Below is a small trained network, with its code and all its weights. Each question gives an input and a target symbol and asks what happens when units are switched off, that is, made to give their printed mean instead of their output.

import numpy as np


def w(rows, s, z=0):
    codes = np.array(rows[::2]) - 128.0
    scale = np.full(codes.shape[1], s)
    scale[-1] = z or s
    return codes * scale


def f(y):
    return np.maximum(y, 0)


def softmax(a):
    e = np.exp(a - a.max(-1, keepdims=True))
    return e / e.sum(-1, keepdims=True)


def log_softmax(a):
    a = a - a.max(-1, keepdims=True)
    return a - np.log(np.exp(a).sum(-1, keepdims=True))


def net(x, mask):
    ids = ['αβγεζηθλμξπστφψω'.index(c) for c in x.split()]
    T = len(ids)
    res = E[ids] + P[:T]
    u = 0
    for l in range(2):
        r = res
        for j in range(3):
            rows = slice(3 * j, 3 * j + 3)
            q, k, v = (r @ M[l][rows].T for M in (Q, K, V))
            z = softmax(np.where(np.tri(T) > 0, q @ k.T / 3**0.5, -1e9)) @ v
            o = O[l][rows]
            res = res + np.where(mask[u + j], z, o[:, -1]) @ o[:, :-1]
        u += 3
        y = f(res @ A[l][:, :-1].T + A[l][:, -1])
        res = res + np.where(mask[u : u + 4], y, B[l][:, -1]) @ B[l][:, :-1]
        u += 4
    return log_softmax(res[-1] @ U[:, :-1].T + U[:, -1])


Q, K, V, O, A, B = {}, {}, {}, {}, {}, {}
E = w([
[22,169,186,149,117,67,99],'α',
[123,119,142,165,126,98,197],'β',
[124,139,214,135,75,120,135],'γ',
[172,135,176,79,95,160,93],'ε',
[88,126,126,140,141,50,74],'ζ',
[145,162,119,181,133,129,157],'η',
[88,176,215,156,164,254,119],'θ',
[180,78,51,171,74,76,92],'λ',
[157,54,84,65,98,140,126],'μ',
[169,113,19,118,90,38,144],'ξ',
[146,42,125,137,147,156,113],'π',
[107,115,28,127,73,113,82],'σ',
[129,137,107,156,187,118,93],'τ',
[55,204,127,68,117,113,116],'φ',
[152,136,151,98,179,82,123],'ψ',
[134,164,134,146,115,172,129],'ω',
],0.014)
P = w([
[163,33,31,167,170,42,113],'0',
[132,167,235,59,132,62,76],'1',
[82,69,141,151,142,156,60],'2',
[196,129,166,78,145,85,181],'3',
[54,81,153,71,124,255,3],'4',
[191,184,222,51,123,75,173],'5',
[48,115,117,143,136,208,24],'6',
[185,176,57,105,215,155,82],'7',
],0.0071)
Q[0] = w([
[56,93,117,53,128,112,62],'0.h0',
[90,86,51,147,135,213,71],'0.h0',
[110,192,126,192,58,116,197],'0.h0',
[54,178,48,72,54,133,164],'0.h1',
[110,128,76,206,107,175,125],'0.h1',
[95,141,135,178,177,189,135],'0.h1',
[144,208,97,158,99,169,161],'0.h2',
[131,62,86,140,222,216,75],'0.h2',
[227,178,155,60,124,158,254],'0.h2',
],0.007)
K[0] = w([
[197,128,7,126,113,49,116],'0.h0',
[127,95,5,183,128,98,5],'0.h0',
[59,167,176,101,92,171,186],'0.h0',
[64,230,145,55,147,209,82],'0.h1',
[193,130,145,112,67,125,93],'0.h1',
[154,26,189,125,111,129,69],'0.h1',
[63,131,195,96,93,191,36],'0.h2',
[153,180,81,250,158,142,94],'0.h2',
[50,168,170,3,20,167,81],'0.h2',
],0.0059)
V[0] = w([
[137,204,156,92,146,113,143],'0.h0',
[71,43,66,83,126,95,193],'0.h0',
[157,168,97,161,125,78,193],'0.h0',
[148,154,112,141,67,104,178],'0.h1',
[110,99,152,58,123,201,53],'0.h1',
[76,138,130,146,169,229,117],'0.h1',
[65,98,200,72,1,158,60],'0.h2',
[133,79,106,145,66,132,178],'0.h2',
[162,51,119,114,199,151,84],'0.h2',
],0.0081)
O[0] = w([
[146,194,6,124,215,134,58,59],'0.h0',
[80,150,42,221,125,157,198,201],'0.h0',
[109,167,134,128,71,198,136,149],'0.h0',
[91,160,123,95,137,186,77,104],'0.h1',
[135,88,113,183,188,21,119,112],'0.h1',
[188,155,170,231,196,148,116,5],'0.h1',
[40,74,65,196,113,45,62,66],'0.h2',
[61,102,112,199,62,253,91,126],'0.h2',
[190,19,131,70,154,104,207,212],'0.h2',
],0.0061,0.0029)
A[0] = w([
[147,111,237,103,254,114,230,138],'0.n0',
[136,42,190,121,61,14,77,201],'0.n1',
[251,91,94,107,180,86,178,86],'0.n2',
[203,77,82,173,91,104,125,253],'0.n3',
],0.005,0.0031)
B[0] = w([
[182,92,123,120,111,44,9,194],'0.n0',
[98,174,171,117,173,158,130,253],'0.n1',
[106,189,108,99,115,61,101,193],'0.n2',
[105,103,154,120,174,148,91,247],'0.n3',
],0.011,0.0046)
Q[1] = w([
[182,117,57,115,111,117,196],'1.h0',
[76,123,142,128,117,154,163],'1.h0',
[169,167,146,96,89,67,122],'1.h0',
[143,111,62,155,85,137,162],'1.h1',
[113,132,116,137,116,132,255],'1.h1',
[137,100,67,125,124,104,102],'1.h1',
[89,133,95,85,175,184,141],'1.h2',
[34,75,143,86,133,121,77],'1.h2',
[166,108,165,156,121,186,154],'1.h2',
],0.0087)
K[1] = w([
[140,180,170,130,248,170,66],'1.h0',
[177,59,87,145,90,175,193],'1.h0',
[151,143,117,93,202,86,85],'1.h0',
[16,21,254,83,104,145,101],'1.h1',
[123,104,184,181,130,171,69],'1.h1',
[109,206,184,164,121,116,134],'1.h1',
[250,125,144,181,141,103,121],'1.h2',
[205,139,159,106,213,11,79],'1.h2',
[167,5,149,112,120,230,76],'1.h2',
],0.0059)
V[1] = w([
[202,181,137,48,182,163,167],'1.h0',
[100,146,66,100,78,173,162],'1.h0',
[157,200,76,59,170,163,70],'1.h0',
[107,93,65,46,149,1,135],'1.h1',
[205,153,139,76,92,150,122],'1.h1',
[170,18,68,174,86,56,132],'1.h1',
[133,133,143,128,96,138,94],'1.h2',
[76,181,44,75,108,159,239],'1.h2',
[115,154,103,99,74,155,136],'1.h2',
],0.0067)
O[1] = w([
[163,228,75,180,189,170,166,152],'1.h0',
[129,96,64,145,112,201,107,103],'1.h0',
[159,166,55,78,124,187,110,181],'1.h0',
[136,109,51,48,97,91,91,254],'1.h1',
[241,161,121,175,135,157,139,165],'1.h1',
[178,83,89,76,29,67,147,119],'1.h1',
[114,107,159,160,90,176,131,147],'1.h2',
[1,204,114,133,159,167,57,13],'1.h2',
[85,140,124,111,93,155,115,100],'1.h2',
],0.0064,0.0061)
A[1] = w([
[155,68,3,68,125,121,48,177],'1.n0',
[133,182,194,92,156,41,116,246],'1.n1',
[5,24,140,169,110,162,195,132],'1.n2',
[16,228,108,70,173,39,192,2],'1.n3',
],0.0049,0.0026)
B[1] = w([
[67,174,151,127,94,137,177,254],'1.n0',
[130,117,96,167,177,216,180,235],'1.n1',
[95,155,157,156,100,78,119,173],'1.n2',
[120,95,102,142,121,177,10,159],'1.n3',
],0.011,0.0083)
U = w([
[41,139,149,145,94,11,167,164],'α',
[206,190,52,91,93,122,151,150],'β',
[100,38,118,112,121,58,151,29],'γ',
[93,197,182,234,162,149,163,93],'ε',
[63,121,84,141,199,91,98,246],'ζ',
[80,189,159,46,235,72,182,199],'η',
[82,83,168,153,139,40,29,35],'θ',
[89,118,79,254,78,231,145,43],'λ',
[140,81,143,167,123,152,178,224],'μ',
[44,139,245,121,152,72,176,118],'ξ',
[170,178,89,183,211,210,185,254],'π',
[214,62,144,174,143,129,177,36],'σ',
[83,108,243,220,25,110,170,15],'τ',
[142,157,120,53,81,107,128,73],'φ',
[121,136,60,66,66,117,34,160],'ψ',
[88,119,178,203,35,35,113,24],'ω',
],0.0047,0.0031)

Each question gives the input, a string of symbols that net reads in full, and the target symbol t.
The units are the heads (3 rows each of Q, K, V and O) and the neurons (one row each of A and B). Each row of codes is followed by its name. A weight is (code - 128) times the scale printed after its matrix; where a second scale follows, it is the last column's (O, A, B and U).
mask holds one flag per unit, layer by layer, with each layer's heads first. A switched-off unit (its flag False) gives its mean, the last column of its rows in O or B, instead of its output. The means were averaged over made-up inputs and are rounded, as every weight is.
A unit's drop is (log p(t) with every unit on - log p(t) with that unit switched off) / (log p(t) with every unit on - log p(t) with every unit switched off).
The circuit of an input: a set's keep is (log p(t) with only the set's units on - log p(t) with every unit switched off) / (log p(t) with every unit on - log p(t) with every unit switched off). Starting from the 12 units with the biggest drops (on a tie, the unit counted first), units are removed one at a time, each time the one whose removal leaves the highest keep (on an exact tie, the one counted first), for as long as the keep stays at least 0.8.
units of the circuit, in order: the units of the circuit, biggest drop first
unit that matters most: the unit with the biggest drop
top k neurons: the k neurons with the biggest drops, biggest first
top k neurons in layer l: the k neurons of layer l with the biggest drops, biggest first
which heads matter: for each layer, one digit per head in row order, 1 if its drop is at least 0.15 and else 0, layers parted by /
drop of u: that unit's drop, to one decimal
input θ θ θ, target σ: which heads matter : 010 / 001
input λ α ψ α ε, target τ: unit that matters most : 0.h0
input ξ μ τ ζ λ, target λ: units of the circuit, in order : 0.h2, 0.h0, 1.h0, 1.h2
input λ φ λ θ ε ξ, target ψ: which heads matter : 101 / 010
input η ω φ, target π: units of the circuit, in order : 0.h2, 1.h1, 0.h1, 1.h0
input ξ τ φ, target λ: which heads matter : 111 / 101
input φ ζ ξ ξ, target ψ: units of the circuit, in order : 1.n3, 1.h2, 1.h1, 0.n2
input θ ω μ θ μ, target σ: units of the circuit, in order : 1.h2, 0.h1, 0.n0, 0.h0
input ξ φ σ, target λ: units of the circuit, in order : 0.h2, 0.h0, 1.h0
input λ θ μ ω σ, target τ: which heads matter : 100 / 100
input θ μ λ, target σ: units of the circuit, in order : 1.h2, 0.h1, 0.n0, 0.h0
input ξ ω φ, target λ: units of the circuit, in order : 0.h0, 0.h2, 0.h1, 1.h0
input ξ π μ φ ε ψ λ, target λ: units of the circuit, in order : 0.h2, 0.h0, 1.h0
input ξ φ α, target λ: unit that matters most : 0.h2
input λ θ θ ε π, target τ: units of the circuit, in order : 0.h0, 1.n2, 1.h0
input ξ γ ξ ε ψ ξ θ, target λ: which heads matter : 111 / 100
input μ θ τ τ α γ η ψ, target β: top 3 neurons : 0.n0, 0.n2, 1.n1
input σ π ξ ε τ ψ, target β: top 3 neurons in layer 0 : 0.n0, 0.n2, 0.n3
input ξ η ε, target λ: units of the circuit, in order : 0.h0, 0.h1, 1.h0, 0.h2
input π φ η φ, target ζ: top 3 neurons : 1.n3, 1.n1, 0.n0
input θ θ α, target σ: unit that matters most : 1.h2
input ξ ω ζ γ γ, target λ: drop of 0.h2 : 0.7
input η ξ ω ω ζ, target π: drop of 1.n1 : -0.2
input η θ ψ, target π: drop of 0.h1 : 0.4
input θ ξ ξ τ μ, target σ: drop of 1.h2 : 1.0
